Below is a small trained network, with its code and all its weights. Each question gives an input and a target symbol and asks what happens when units are switched off, that is, made to give their printed mean instead of their output.

import numpy as np


def w(rows, s, z=0):
    codes = np.array(rows[::2]) - 128.0
    scale = np.full(codes.shape[1], s)
    scale[-1] = z or s
    return codes * scale


def f(y):
    return y / 2 * (1 + np.tanh(0.7978845608 * (y + 0.044715 * y**3)))


def softmax(a):
    e = np.exp(a - a.max(-1, keepdims=True))
    return e / e.sum(-1, keepdims=True)


def log_softmax(a):
    a = a - a.max(-1, keepdims=True)
    return a - np.log(np.exp(a).sum(-1, keepdims=True))


def net(x, mask):
    ids = ['αβδεζθπφω'.index(c) for c in x.split()]
    T = len(ids)
    res = E[ids] + P[:T]
    r = res
    for j in range(3):
        rows = slice(4 * j, 4 * j + 4)
        q, k, v = (r @ M[0][rows].T for M in (Q, K, V))
        z = softmax(np.where(np.tri(T) > 0, q @ k.T / 4**0.5, -1e9)) @ v
        o = O[0][rows]
        res = res + np.where(mask[j], z, o[:, -1]) @ o[:, :-1]
    y = f(res @ A[0][:, :-1].T + A[0][:, -1])
    res = res + np.where(mask[3:7], y, B[0][:, -1]) @ B[0][:, :-1]
    return log_softmax(res[-1] @ U[:, :-1].T + U[:, -1])


Q, K, V, O, A, B = {}, {}, {}, {}, {}, {}
E = w([
[142,147,21],'α',
[63,46,78],'β',
[198,75,116],'δ',
[206,67,132],'ε',
[117,118,151],'ζ',
[59,67,201],'θ',
[159,250,4],'π',
[205,231,204],'φ',
[255,51,190],'ω',
],0.015)
P = w([
[182,114,2],'0',
[156,112,30],'1',
[132,111,60],'2',
[119,105,89],'3',
[104,97,116],'4',
[97,84,138],'5',
[91,79,159],'6',
[86,73,180],'7',
[83,61,206],'8',
[85,64,219],'9',
[95,67,202],'10',
],0.0074)
Q[0] = w([
[100,241,88],'h0',
[204,143,35],'h0',
[113,78,136],'h0',
[16,128,117],'h0',
[103,30,201],'h1',
[174,29,156],'h1',
[60,249,92],'h1',
[133,152,146],'h1',
[119,179,173],'h2',
[164,48,153],'h2',
[40,171,98],'h2',
[208,156,78],'h2',
],0.012)
K[0] = w([
[100,247,125],'h0',
[174,165,134],'h0',
[52,72,210],'h0',
[69,121,120],'h0',
[123,48,127],'h1',
[32,39,168],'h1',
[140,229,118],'h1',
[147,169,84],'h1',
[149,139,89],'h2',
[181,126,210],'h2',
[156,20,19],'h2',
[183,238,89],'h2',
],0.014)
V[0] = w([
[219,120,101],'h0',
[178,59,3],'h0',
[180,167,216],'h0',
[181,182,115],'h0',
[221,191,121],'h1',
[74,137,45],'h1',
[193,97,27],'h1',
[241,218,139],'h1',
[121,57,83],'h2',
[139,168,198],'h2',
[59,167,254],'h2',
[123,128,68],'h2',
],0.0095)
O[0] = w([
[94,138,162,253],'h0',
[139,112,246,246],'h0',
[56,123,112,169],'h0',
[94,147,110,148],'h0',
[206,120,149,131],'h1',
[105,110,72,98],'h1',
[150,81,39,207],'h1',
[183,100,123,117],'h1',
[80,195,126,95],'h2',
[151,118,107,168],'h2',
[213,81,105,86],'h2',
[113,127,152,105],'h2',
],0.012,0.0072)
A[0] = w([
[167,90,66,29],'n0',
[254,103,77,43],'n1',
[121,58,157,141],'n2',
[197,161,144,255],'n3',
],0.013,0.0049)
B[0] = w([
[208,216,248,150],'n0',
[87,78,115,248],'n1',
[161,164,45,237],'n2',
[98,206,108,230],'n3',
],0.011,0.013)
U = w([
[138,153,90,117],'α',
[50,76,42,162],'β',
[138,115,146,120],'δ',
[140,119,152,142],'ε',
[113,213,4,3],'ζ',
[128,67,226,194],'θ',
[127,132,104,35],'π',
[180,46,97,201],'φ',
[197,211,175,147],'ω',
],0.011,0.0057)

Each question gives the input, a string of symbols that net reads in full, and the target symbol t.
The units are the heads (4 rows each of Q, K, V and O) and the neurons (one row each of A and B). Each row of codes is followed by its name. A weight is (code - 128) times the scale printed after its matrix; where a second scale follows, it is the last column's (O, A, B and U).
mask holds one flag per unit, heads first, then neurons. A switched-off unit (its flag False) gives its mean, the last column of its rows in O or B, instead of its output. The means were averaged over made-up inputs and are rounded, as every weight is.
A unit's drop is (log p(t) with every unit on - log p(t) with that unit switched off) / (log p(t) with every unit on - log p(t) with every unit switched off).
The circuit of an input: a set's keep is (log p(t) with only the set's units on - log p(t) with every unit switched off) / (log p(t) with every unit on - log p(t) with every unit switched off). Starting from all 7 units, units are removed one at a time, each time the one whose removal leaves the highest keep (on an exact tie, the one counted first), for as long as the keep stays at least 0.8.
circuit, biggest first: the units of the circuit, biggest drop first
most important unit: the unit with the biggest drop
top k neurons: the k neurons with the biggest drops, biggest first
which heads matter: for each layer, one digit per head in row order, 1 if its drop is at least 0.15 and else 0, layers parted by /
drop when u is switched off: that unit's drop, to one decimal
input α ζ ζ, target θ: which heads matter -> 101
input ω ω π β φ β ω, target β: which heads matter -> 110
input α ω π ω ω δ ζ ω, target ω: most important unit -> h1
input θ δ β ζ, target θ: which heads matter -> 111
input ω φ δ β ζ δ, target β: which heads matter -> 010
input ω ω β ω, target β: which heads matter -> 010
input ω β ε ω ω φ ε, target φ: top 2 neurons -> (n3; n2)
input φ ε ω α δ, target φ: which heads matter -> 011
input α δ θ δ ω ω δ, target θ: circuit, biggest first -> (h1; n3)
input θ ω ω ω, target θ: circuit, biggest first -> (n3; h1; h2; n2)
input ω ω φ φ ε φ ω ω, target φ: top 2 neurons -> (n1; n2)
input ω φ δ ω δ θ ω ε, target θ: top 2 neurons -> (n3; n1)
input β π δ α φ δ δ φ ε π δ, target φ: top 3 neurons -> (n1; n2; n0)
input ω ζ β ε, target β: top neuron -> (n0)
input ω θ ζ δ, target θ: which heads matter -> 110
input ω ω ω ω θ ε, target θ: top 2 neurons -> (n3; n2)
input ω ω α θ ω, target θ: which heads matter -> 010
input β ω ω π δ, target β: top 2 neurons -> (n0; n3)
input ω φ ω ω α ω β π φ α ω, target φ: drop when n1 is switched off -> 0.1
input ω ω ω, target ω: drop when h2 is switched off -> 1.2
input φ ω ω ω ε φ φ ζ θ, target β: drop when h1 is switched off -> 5.3
input ε φ δ ω β ε, target β: drop when h1 is switched off -> 1.5
